Below are the code and all the weights of a small trained network. Each question names an input and a class and asks about switching units off, where a switched-off unit gives its printed mean instead of its output.

import numpy as np


def w(rows, s, z=0):
    codes = np.array(rows[::2]) - 128.0
    scale = np.full(codes.shape[1], s)
    scale[-1] = z or s
    return codes * scale


def norm(h):
    return h / np.sqrt((h * h).mean(-1, keepdims=True) + 1e-5)


def f(y):
    return y / 2 * (1 + np.tanh(0.7978845608 * (y + 0.044715 * y**3)))


def log_softmax(a):
    a = a - a.max(-1, keepdims=True)
    return a - np.log(np.exp(a).sum(-1, keepdims=True))


def net(x, mask):
    res = np.array(x, float).reshape(1, 6) / 4 @ E
    u = 0
    for l in range(3):
        y = f(norm(res) @ A[l][:, :-1].T + A[l][:, -1])
        res = res + np.where(mask[u : u + 6], y, B[l][:, -1]) @ B[l][:, :-1]
        u += 6
    return log_softmax(norm(res)[-1] @ U[:, :-1].T + U[:, -1])


A, B = {}, {}
E = w([
[91,147,115,44,150,201,125,126,164],'x0',
[128,194,167,156,53,187,127,142,191],'x1',
[160,203,178,176,95,132,143,39,141],'x2',
[116,96,84,196,125,110,145,129,169],'x3',
[31,96,248,102,87,152,123,112,159],'x4',
[112,136,80,161,120,79,53,84,116],'x5',
],0.0013)
A[0] = w([
[124,47,20,79,170,53,77,188,66,25],'L0N0',
[86,72,72,123,173,112,151,105,78,18],'L0N1',
[61,36,64,125,191,53,46,173,111,5],'L0N2',
[102,33,170,89,166,71,102,132,121,116],'L0N3',
[227,200,41,203,122,94,127,166,99,79],'L0N4',
[120,194,202,90,44,251,166,158,188,68],'L0N5',
],0.0023,0.0019)
B[0] = w([
[149,120,197,117,193,123,27,74,160,223],'L0N0',
[161,158,201,137,136,129,99,132,173,86],'L0N1',
[103,175,249,111,92,143,115,94,206,163],'L0N2',
[172,131,202,75,78,212,181,149,88,175],'L0N3',
[180,77,75,46,201,193,148,195,95,254],'L0N4',
[186,28,197,69,95,155,5,163,177,228],'L0N5',
],0.0024,0.00093)
A[1] = w([
[212,218,71,109,176,135,67,59,92,1],'L1N0',
[173,174,94,63,166,171,147,147,87,102],'L1N1',
[58,217,91,71,41,236,116,161,211,18],'L1N2',
[28,6,236,147,122,83,213,167,162,132],'L1N3',
[79,76,43,193,188,30,64,69,124,214],'L1N4',
[3,129,145,133,89,212,128,164,196,9],'L1N5',
],0.0024,0.00092)
B[1] = w([
[114,54,179,101,69,198,128,220,115,198],'L1N0',
[168,81,153,142,33,112,179,118,63,188],'L1N1',
[209,34,129,23,15,234,112,150,161,180],'L1N2',
[242,89,18,66,127,212,110,202,96,252],'L1N3',
[62,126,149,123,45,239,97,153,221,244],'L1N4',
[222,49,84,96,57,255,103,184,140,164],'L1N5',
],0.0025,0.0012)
A[2] = w([
[157,65,113,104,216,66,57,179,105,59],'L2N0',
[141,123,101,132,120,129,245,147,64,194],'L2N1',
[194,80,165,70,130,165,100,196,107,55],'L2N2',
[158,146,255,82,207,84,134,104,83,140],'L2N3',
[183,115,87,148,184,98,67,140,75,11],'L2N4',
[47,173,149,166,112,96,63,60,226,132],'L2N5',
],0.0032,0.0013)
B[2] = w([
[97,135,202,130,16,184,124,67,170,185],'L2N0',
[97,192,58,155,188,77,158,118,71,197],'L2N1',
[90,116,174,138,93,132,76,107,197,251],'L2N2',
[203,96,42,118,99,171,121,199,142,167],'L2N3',
[205,73,180,71,71,177,136,162,191,144],'L2N4',
[5,167,184,173,178,92,119,60,223,152],'L2N5',
],0.0034,0.0021)
U = w([
[4,221,232,231,195,17,50,23,224,3],'0',
[240,206,32,205,227,27,218,196,9,130],'1',
[229,12,201,26,13,231,13,207,214,222],'2',
],0.0041,0.0022)

Each question gives the input, the list of numbers given to net, and the class t.
The units are the neurons (one row each of A and B). Each row of codes is followed by its name. A weight is (code - 128) times the scale printed after its matrix; where a second scale follows, it is the last column's (A, B and U).
mask holds one flag per neuron, layer by layer. A switched-off neuron (its flag False) gives its mean, the last column of its row in B, instead of its output. The means were averaged over made-up inputs and are rounded, as every weight is.
A unit's drop is (log p(t) with every unit on - log p(t) with that unit switched off) / (log p(t) with every unit on - log p(t) with every unit switched off).
The circuit of an input: a set's keep is (log p(t) with only the set's units on - log p(t) with every unit switched off) / (log p(t) with every unit on - log p(t) with every unit switched off). Starting from the 12 units with the biggest drops (on a tie, the unit counted first), units are removed one at a time, each time the one whose removal leaves the highest keep (on an exact tie, the one counted first), for as long as the keep stays at least 0.8.
circuit, biggest first: the units of the circuit, biggest drop first
most important unit: the unit with the biggest drop
k most important neurons: the k neurons with the biggest drops, biggest first
top k neurons in layer l: the k neurons of layer l with the biggest drops, biggest first
input [-7,8,-6,3,-3,4], class 1: circuit, biggest first	(L0N5, L2N2)
input [-3,-2,1,8,-5,3], class 0: circuit, biggest first	(L1N3, L1N4, L2N5)
input [1,5,8,8,-2,-4], class 0: circuit, biggest first	(L1N3, L2N5)
input [-7,-6,-3,5,-7,5], class 2: circuit, biggest first	(L2N4, L2N0)
input [-7,-7,-2,7,-6,3], class 0: circuit, biggest first	(L1N3, L1N5, L1N4)
input [-3,-1,-2,5,-1,1], class 0: most important unit	L1N4
input [2,-3,5,-5,-5,4], class 1: 2 most important neurons	(L0N5, L2N1)
input [-6,-4,3,-5,3,2], class 1: 2 most important neurons	(L0N3, L0N5)
input [-6,-3,3,-7,8,4], class 1: top 2 neurons in layer 1	(L1N3, L1N2)
input [-8,-8,-7,0,-2,5], class 2: 2 most important neurons	(L0N3, L2N4)
input [-8,-7,-7,-2,-8,-7], class 2: 2 most important neurons	(L0N0, L2N0)
input [-5,-8,-2,0,1,7], class 0: 2 most important neurons	(L2N5, L1N4)
input [-8,-3,-4,5,0,2], class 0: top 2 neurons in layer 1	(L1N4, L1N5)
input [2,-3,1,-2,-8,8], class 2: most important unit	L0N4
input [-7,7,8,1,-5,0], class 1: 2 most important neurons	(L0N4, L2N2)
input [7,-2,-7,7,-4,6], class 0: 2 most important neurons	(L2N5, L1N3)
input [4,-6,-6,8,-4,-1], class 0: top 2 neurons in layer 2	(L2N5, L2N3)
